Here is a tiny trained network, its code and every weight. The questions are about switching its units off for an input and a class, where a switched-off unit gives its printed mean instead of its output.

import numpy as np


def w(rows, s, z=0):
    codes = np.array(rows[::2]) - 128.0
    scale = np.full(codes.shape[1], s)
    scale[-1] = z or s
    return codes * scale


def f(y):
    return y / 2 * (1 + np.tanh(0.7978845608 * (y + 0.044715 * y**3)))


def log_softmax(a):
    a = a - a.max(-1, keepdims=True)
    return a - np.log(np.exp(a).sum(-1, keepdims=True))


def net(x, mask):
    res = np.array(x, float).reshape(1, 7) / 4 @ E
    y = f(res @ A[0][:, :-1].T + A[0][:, -1])
    res = res + np.where(mask, y, B[0][:, -1]) @ B[0][:, :-1]
    return log_softmax(res[-1] @ U[:, :-1].T + U[:, -1])


A, B = {}, {}
E = w([
[171,202,218,77,45,130,199,30,174],'x0',
[128,122,120,126,126,124,130,124,131],'x1',
[110,129,139,120,126,123,133,152,137],'x2',
[30,121,132,170,123,198,38,29,253],'x3',
[217,1,222,190,83,132,111,167,172],'x4',
[148,132,123,135,133,134,117,109,119],'x5',
[159,66,95,13,170,247,171,137,148],'x6',
],0.0077)
A[0] = w([
[188,130,135,97,142,64,192,182,34,152],'n0',
[94,130,146,170,168,168,125,105,162,107],'n1',
[138,79,202,155,119,168,115,181,153,143],'n2',
[83,154,111,139,120,146,66,92,180,139],'n3',
[98,96,144,145,134,161,75,97,191,152],'n4',
[72,117,138,141,106,215,73,107,174,169],'n5',
[54,185,84,104,149,133,112,86,128,99],'n6',
[110,62,94,160,169,128,92,161,118,115],'n7',
[71,135,135,162,136,134,95,90,195,92],'n8',
[151,97,136,174,119,130,128,116,137,175],'n9',
[117,203,167,192,82,9,114,93,135,30],'n10',
[92,78,87,125,150,123,62,158,82,93],'n11',
[149,152,191,81,48,151,184,65,138,106],'n12',
[85,89,70,140,176,175,88,168,83,82],'n13',
[157,74,95,29,160,247,173,129,160,46],'n14',
[202,2,209,178,90,137,96,149,188,49],'n15',
[110,134,103,200,133,39,85,136,126,83],'n16',
[105,73,68,154,128,133,90,184,103,153],'n17',
[88,232,54,98,168,150,142,121,117,2],'n18',
[146,174,177,93,62,124,199,81,176,94],'n19',
],0.009,0.0031)
B[0] = w([
[210,100,59,179,73,132,205,217,128,254],'n0',
[156,125,103,152,111,133,151,156,115,166],'n1',
[104,144,115,104,153,92,132,120,119,190],'n2',
[151,112,105,152,114,111,176,159,100,202],'n3',
[197,119,95,170,69,100,180,167,105,204],'n4',
[187,98,67,160,81,118,172,181,109,219],'n5',
[134,168,122,74,153,73,158,112,106,203],'n6',
[112,142,130,149,179,180,104,106,208,191],'n7',
[171,102,107,144,85,126,179,171,125,197],'n8',
[124,131,123,100,132,98,126,115,111,160],'n9',
[75,57,205,153,104,145,71,141,88,222],'n10',
[149,147,126,147,139,172,99,116,189,188],'n11',
[161,163,137,156,151,178,95,93,184,220],'n12',
[126,149,142,141,173,168,107,105,176,198],'n13',
[18,43,223,152,47,150,82,121,29,227],'n14',
[77,228,69,36,183,1,106,90,100,248],'n15',
[81,86,194,134,110,168,85,116,108,204],'n16',
[147,143,146,145,168,171,130,113,180,200],'n17',
[80,170,94,40,173,49,111,107,108,212],'n18',
[137,179,139,161,166,208,105,82,214,216],'n19',
],0.009,0.01)
U = w([
[221,103,73,172,92,121,233,177,113,125],'0',
[108,200,94,36,171,41,119,113,105,251],'1',
[160,166,143,158,167,230,86,106,250,49],'2',
[75,34,217,148,94,162,66,130,44,71],'3',
],0.012,0.0022)

Each question gives the input, the list of numbers given to net, and the class t.
The units are the neurons (one row each of A and B). Each row of codes is followed by its name. A weight is (code - 128) times the scale printed after its matrix; where a second scale follows, it is the last column's (A, B and U).
mask holds one flag per neuron, in row order. A switched-off neuron (its flag False) gives its mean, the last column of its row in B, instead of its output. The means were averaged over made-up inputs and are rounded, as every weight is.
A unit's drop is (log p(t) with every unit on - log p(t) with that unit switched off) / (log p(t) with every unit on - log p(t) with every unit switched off).
The circuit of an input: a set's keep is (log p(t) with only the set's units on - log p(t) with every unit switched off) / (log p(t) with every unit on - log p(t) with every unit switched off). Starting from the 12 units with the biggest drops (on a tie, the unit counted first), units are removed one at a time, each time the one whose removal leaves the highest keep (on an exact tie, the one counted first), for as long as the keep stays at least 0.8.
units of the circuit, in order: the units of the circuit, biggest drop first
most important unit: the unit with the biggest drop
k most important neurons: the k neurons with the biggest drops, biggest first
drop of u: that unit's drop, to one decimal
input [3,-6,5,-6,-6,-8,-7], class 3: units of the circuit, in order	[n10]
input [7,1,-2,-3,6,-7,-3], class 2: 3 most important neurons	[n19 n12 n18]
input [6,-4,3,-5,-2,-3,5], class 2: 2 most important neurons	[n19 n12]
input [-7,2,8,4,3,-7,-6], class 2: 2 most important neurons	[n14 n7]
input [-2,0,-5,-2,7,-2,-7], class 1: 2 most important neurons	[n15 n14]
input [6,3,-7,7,-6,-1,-8], class 3: 4 most important neurons	[n10 n0 n16 n15]
input [-6,-8,-2,-5,4,-6,-7], class 3: 2 most important neurons	[n16 n10]
input [5,3,0,-7,-7,-4,-6], class 0: 3 most important neurons	[n0 n15 n14]
input [6,8,-6,6,-7,7,5], class 1: 3 most important neurons	[n18 n0 n6]
input [5,6,-3,6,-6,0,-4], class 0: 4 most important neurons	[n15 n8 n3 n5]
input [7,-6,-1,8,0,4,5], class 0: 2 most important neurons	[n5 n4]
input [-4,-1,0,5,4,-4,-2], class 0: 2 most important neurons	[n4 n5]
input [-6,-1,-5,8,0,-1,3], class 0: 2 most important neurons	[n5 n4]
input [8,7,-7,-6,-3,4,6], class 2: most important unit	n19
input [-8,6,-3,-2,6,-2,2], class 2: 2 most important neurons	[n7 n17]
input [7,7,-1,7,5,-5,6], class 0: 3 most important neurons	[n5 n4 n8]
input [-5,-5,-8,-5,1,-7,8], class 3: drop of n17	0.0
input [6,8,2,-4,8,-8,-5], class 1: drop of n15	1.2
input [-3,5,-3,-2,0,3,-3], class 2: drop of n10	0.2
input [1,5,-7,5,8,-3,4], class 1: drop of n15	1.5
input [5,8,-3,-7,-2,-5,8], class 3: units of the circuit, in order	[n14]
